Below are the code and all the weights of a small trained network. Each question names an input and a target symbol and asks about switching units off, where a switched-off unit gives its printed mean instead of its output.

import numpy as np


def w(rows, s, z=0):
    codes = np.array(rows[::2]) - 128.0
    scale = np.full(codes.shape[1], s)
    scale[-1] = z or s
    return codes * scale


def softmax(a):
    e = np.exp(a - a.max(-1, keepdims=True))
    return e / e.sum(-1, keepdims=True)


def log_softmax(a):
    a = a - a.max(-1, keepdims=True)
    return a - np.log(np.exp(a).sum(-1, keepdims=True))


def net(x, mask):
    ids = ['αβγδεζηστφ'.index(c) for c in x.split()]
    T = len(ids)
    res = E[ids] + P[:T]
    u = 0
    for l in range(3):
        r = res
        for j in range(2):
            rows = slice(4 * j, 4 * j + 4)
            q, k, v = (r @ M[l][rows].T for M in (Q, K, V))
            z = softmax(np.where(np.tri(T) > 0, q @ k.T / 4**0.5, -1e9)) @ v
            o = O[l][rows]
            res = res + np.where(mask[u + j], z, o[:, -1]) @ o[:, :-1]
        u += 2
    return log_softmax(res[-1] @ U[:, :-1].T + U[:, -1])


Q, K, V, O = {}, {}, {}, {}
E = w([
[63,137,121,207,156,131,59,178,147,124,122],'α',
[103,173,61,189,195,68,98,169,146,87,50],'β',
[92,157,72,140,82,95,62,158,172,125,60],'γ',
[160,73,69,66,109,106,21,224,87,140,122],'δ',
[130,155,235,120,163,175,132,186,161,85,154],'ε',
[145,109,128,199,132,72,131,75,54,71,144],'ζ',
[151,149,98,87,55,112,37,166,128,150,174],'η',
[106,123,154,84,213,94,135,119,176,121,155],'σ',
[88,134,184,115,102,81,147,251,113,91,179],'τ',
[52,192,168,124,162,16,85,171,179,85,126],'φ',
],0.019)
P = w([
[220,2,123,147,105,204,124,54,188,99,96],'0',
[134,135,190,202,200,211,171,174,207,170,157],'1',
[126,100,112,153,164,151,153,102,179,116,127],'2',
[75,138,134,104,128,177,123,104,161,89,167],'3',
[103,91,55,31,140,145,90,80,89,59,151],'4',
[67,82,11,26,125,118,65,65,48,28,135],'5',
],0.0073)
Q[0] = w([
[173,122,105,92,165,89,110,147,124,87,154],'L0H1',
[82,86,116,113,129,138,71,134,152,86,167],'L0H1',
[110,79,150,128,118,132,58,101,127,49,152],'L0H1',
[91,129,132,96,129,162,160,109,88,154,125],'L0H1',
[148,126,111,108,53,138,254,118,106,212,122],'L0H2',
[76,71,133,99,131,194,129,100,85,166,55],'L0H2',
[168,75,138,82,156,195,163,144,123,137,110],'L0H2',
[125,79,160,115,113,52,68,99,122,88,165],'L0H2',
],0.0094)
K[0] = w([
[113,159,94,92,127,133,160,66,96,23,158],'L0H1',
[72,159,148,77,133,87,82,87,126,100,171],'L0H1',
[66,164,116,74,64,47,142,159,80,72,156],'L0H1',
[141,141,88,138,189,186,164,166,109,234,114],'L0H1',
[218,70,126,241,186,183,92,196,216,197,36],'L0H2',
[200,16,149,169,127,255,160,192,68,187,110],'L0H2',
[80,71,85,141,110,154,179,111,138,169,89],'L0H2',
[13,109,126,30,65,130,98,67,149,92,125],'L0H2',
],0.0065)
V[0] = w([
[143,97,102,115,143,179,180,169,123,168,116],'L0H1',
[146,2,98,93,92,121,73,60,129,79,110],'L0H1',
[186,148,97,180,142,129,105,122,106,131,80],'L0H1',
[93,160,120,140,109,120,41,208,89,87,174],'L0H1',
[126,155,136,151,183,75,93,92,120,179,146],'L0H2',
[137,49,120,78,135,119,156,136,168,72,82],'L0H2',
[169,134,119,151,191,160,153,122,59,111,94],'L0H2',
[53,121,126,150,125,179,97,92,171,117,90],'L0H2',
],0.0084)
O[0] = w([
[86,180,122,124,173,128,101,114,110,152,174,10],'L0H1',
[110,121,119,135,141,141,90,145,185,125,123,120],'L0H1',
[127,131,152,150,100,166,78,130,113,101,138,96],'L0H1',
[164,100,97,73,161,150,156,160,125,107,115,254],'L0H1',
[156,10,170,131,134,136,101,115,80,174,82,175],'L0H2',
[138,147,132,137,160,97,101,140,101,121,112,157],'L0H2',
[127,167,129,191,130,162,118,120,90,107,128,47],'L0H2',
[115,146,125,134,154,188,112,131,163,71,119,164],'L0H2',
],0.012,0.0082)
Q[1] = w([
[110,190,117,110,54,121,98,13,139,225,118],'L1H1',
[158,163,115,165,209,165,51,132,110,142,145],'L1H1',
[174,127,138,106,204,56,132,84,112,152,148],'L1H1',
[70,143,104,141,114,143,254,115,43,201,85],'L1H1',
[72,216,147,150,88,108,137,93,83,204,121],'L1H2',
[142,73,135,105,113,99,146,98,155,186,181],'L1H2',
[175,66,123,174,110,101,166,178,196,128,96],'L1H2',
[100,164,79,134,174,211,121,94,95,153,163],'L1H2',
],0.0067)
K[1] = w([
[82,144,73,149,157,179,155,146,118,221,57],'L1H1',
[151,147,187,106,182,172,164,55,64,191,94],'L1H1',
[19,66,146,137,202,108,98,151,242,110,123],'L1H1',
[178,121,133,177,59,99,124,254,99,85,75],'L1H1',
[101,169,88,138,88,175,229,154,83,197,118],'L1H2',
[106,189,146,130,206,126,114,165,199,136,110],'L1H2',
[113,157,174,85,120,41,86,98,160,106,173],'L1H2',
[111,100,103,83,171,54,196,108,56,163,138],'L1H2',
],0.006)
V[1] = w([
[130,138,86,123,220,64,54,86,58,92,170],'L1H1',
[122,71,152,143,240,154,152,113,195,131,107],'L1H1',
[104,94,39,184,158,81,132,237,124,161,110],'L1H1',
[103,240,169,188,120,105,74,141,227,57,56],'L1H1',
[94,143,178,144,132,221,146,127,145,16,178],'L1H2',
[98,82,154,94,142,223,78,141,205,81,85],'L1H2',
[53,166,117,60,181,133,162,176,155,113,105],'L1H2',
[215,98,163,123,64,86,125,134,82,3,82],'L1H2',
],0.0057)
O[1] = w([
[115,102,140,98,163,175,177,63,92,60,110,120],'L1H1',
[54,117,88,206,105,164,125,102,126,181,126,205],'L1H1',
[181,1,131,145,168,117,143,122,79,115,211,158],'L1H1',
[150,122,73,122,165,135,129,170,167,55,100,174],'L1H1',
[101,119,98,96,116,99,53,116,178,162,117,169],'L1H2',
[163,145,85,127,151,147,178,105,148,224,104,253],'L1H2',
[186,138,84,86,176,85,114,113,87,175,113,140],'L1H2',
[125,91,155,70,138,155,92,198,125,183,112,203],'L1H2',
],0.0093,0.013)
Q[2] = w([
[188,81,89,143,148,146,169,179,152,116,101],'L2H1',
[67,169,125,144,75,124,127,139,81,153,131],'L2H1',
[99,108,133,67,156,121,125,124,92,126,75],'L2H1',
[104,89,157,81,125,116,131,77,159,149,149],'L2H1',
[141,75,82,131,128,254,109,101,179,132,65],'L2H2',
[152,108,49,99,132,138,192,127,151,146,141],'L2H2',
[124,97,144,181,103,114,157,163,159,183,154],'L2H2',
[79,222,110,119,76,134,109,107,139,76,172],'L2H2',
],0.0068)
K[2] = w([
[93,68,103,80,149,114,112,61,215,134,128],'L2H1',
[38,146,56,174,198,132,165,112,12,175,125],'L2H1',
[215,170,142,130,196,166,12,105,104,59,153],'L2H1',
[19,105,118,117,189,125,133,87,143,52,134],'L2H1',
[96,93,102,50,163,132,140,49,133,162,146],'L2H2',
[93,116,182,130,122,2,122,140,89,100,134],'L2H2',
[70,97,233,182,51,57,177,105,132,167,91],'L2H2',
[156,122,130,218,137,134,139,92,100,168,108],'L2H2',
],0.0057)
V[2] = w([
[235,193,79,94,173,197,167,151,41,121,150],'L2H1',
[32,110,85,224,180,117,135,65,21,184,176],'L2H1',
[108,201,191,35,143,46,137,50,155,67,106],'L2H1',
[91,232,121,156,210,80,159,144,99,70,37],'L2H1',
[148,215,94,129,120,159,91,14,170,202,38],'L2H2',
[168,117,81,119,114,178,82,158,98,111,82],'L2H2',
[71,88,231,148,2,131,33,151,209,88,171],'L2H2',
[82,7,156,139,122,206,213,190,194,82,64],'L2H2',
],0.0064)
O[2] = w([
[129,81,133,211,35,191,90,115,189,94,91,105],'L2H1',
[205,110,133,33,201,209,134,75,186,81,55,44],'L2H1',
[131,89,60,186,150,82,161,198,163,199,103,36],'L2H1',
[127,163,147,174,160,157,99,255,63,66,68,108],'L2H1',
[105,141,93,103,102,196,198,162,68,159,130,114],'L2H2',
[140,94,114,129,73,136,113,148,180,142,116,164],'L2H2',
[159,38,128,97,114,112,120,105,74,84,155,69],'L2H2',
[196,198,167,122,116,110,167,136,118,153,125,251],'L2H2',
],0.0087,0.021)
U = w([
[50,144,105,103,162,139,112,64,79,133,132,187],'α',
[88,131,204,145,52,127,40,118,45,82,87,209],'β',
[93,235,120,151,86,85,91,134,104,97,148,2],'γ',
[161,90,111,158,103,152,161,114,187,93,144,73],'δ',
[110,40,64,158,113,124,204,203,116,88,153,171],'ε',
[140,232,89,124,175,35,41,96,79,37,253,166],'ζ',
[51,59,91,137,75,108,185,105,144,115,210,139],'η',
[224,110,56,151,176,129,186,159,132,45,154,123],'σ',
[163,77,98,177,197,108,57,140,165,112,193,78],'τ',
[186,95,178,147,119,70,136,120,89,213,45,122],'φ',
],0.0045,0.0051)

Each question gives the input, a string of symbols that net reads in full, and the target symbol t.
The units are the heads (4 rows each of Q, K, V and O). Each row of codes is followed by its name. A weight is (code - 128) times the scale printed after its matrix; where a second scale follows, it is the last column's (O and U).
mask holds one flag per head, layer by layer. A switched-off head (its flag False) gives its mean, the last column of its rows in O, instead of its output. The means were averaged over made-up inputs and are rounded, as every weight is.
A unit's drop is (log p(t) with every unit on - log p(t) with that unit switched off) / (log p(t) with every unit on - log p(t) with every unit switched off).
The circuit of an input: a set's keep is (log p(t) with only the set's units on - log p(t) with every unit switched off) / (log p(t) with every unit on - log p(t) with every unit switched off). Starting from all 6 units, units are removed one at a time, each time the one whose removal leaves the highest keep (on an exact tie, the one counted first), for as long as the keep stays at least 0.8.
units of the circuit, in order: the units of the circuit, biggest drop first
unit that matters most: the unit with the biggest drop
heads that matter: for each layer, one digit per head in row order, 1 if its drop is at least 0.15 and else 0, layers parted by /
input σ ζ ζ, target σ: units of the circuit, in order => (L2H1; L0H1; L1H2)
input σ α ζ τ φ, target σ: heads that matter => 10 / 01 / 10
input ζ ε ε ε δ, target ζ: unit that matters most => L1H2
input σ δ φ τ ε, target σ: units of the circuit, in order => (L2H1; L0H1; L1H2)
input γ φ η ε φ η, target γ: heads that matter => 11 / 11 / 11
input φ α ζ γ φ σ, target φ: heads that matter => 11 / 01 / 01
input ε ζ η φ β, target ε: heads that matter => 11 / 11 / 11
input η φ β, target η: heads that matter => 00 / 10 / 10
input γ ζ ε ζ φ α, target γ: heads that matter => 11 / 11 / 11
input φ τ τ σ φ ζ, target φ: units of the circuit, in order => (L0H2; L0H1; L1H2; L2H2)
input β ζ β α γ η, target η: units of the circuit, in order => (L2H1; L0H1)
input α ζ ζ η ε, target η: units of the circuit, in order => (L2H1; L0H2)
input σ τ τ, target ζ: units of the circuit, in order => (L2H2; L0H1)
input η η ζ, target η: heads that matter => 00 / 00 / 10
input η η φ, target η: unit that matters most => L2H1
input ζ α ε, target ζ: units of the circuit, in order => (L1H2; L2H1; L0H1; L2H2)
input η φ τ ζ σ φ, target η: heads that matter => 10 / 10 / 10
input ζ τ η, target ζ: units of the circuit, in order => (L1H2; L2H1; L2H2; L0H1)
input δ δ ε δ φ δ, target δ: heads that matter => 10 / 11 / 10
input τ φ τ, target τ: heads that matter => 01 / 11 / 11
input ζ γ δ, target ζ: units of the circuit, in order => (L2H1; L0H1)
input ε ζ α σ α α, target ε: unit that matters most => L0H2
input ζ ε φ β ε φ, target φ: units of the circuit, in order => (L0H2; L0H1)
input η ζ η, target η: units of the circuit, in order => (L2H1; L2H2)
input ζ ζ τ η, target ζ: heads that matter => 01 / 01 / 11
input β ε ζ ε φ, target β: heads that matter => 11 / 10 / 10
input α ε α ζ η, target α: unit that matters most => L1H2
input σ δ ε, target σ: heads that matter => 11 / 11 / 10
input φ φ φ, target φ: units of the circuit, in order => (L0H2; L0H1; L1H2)
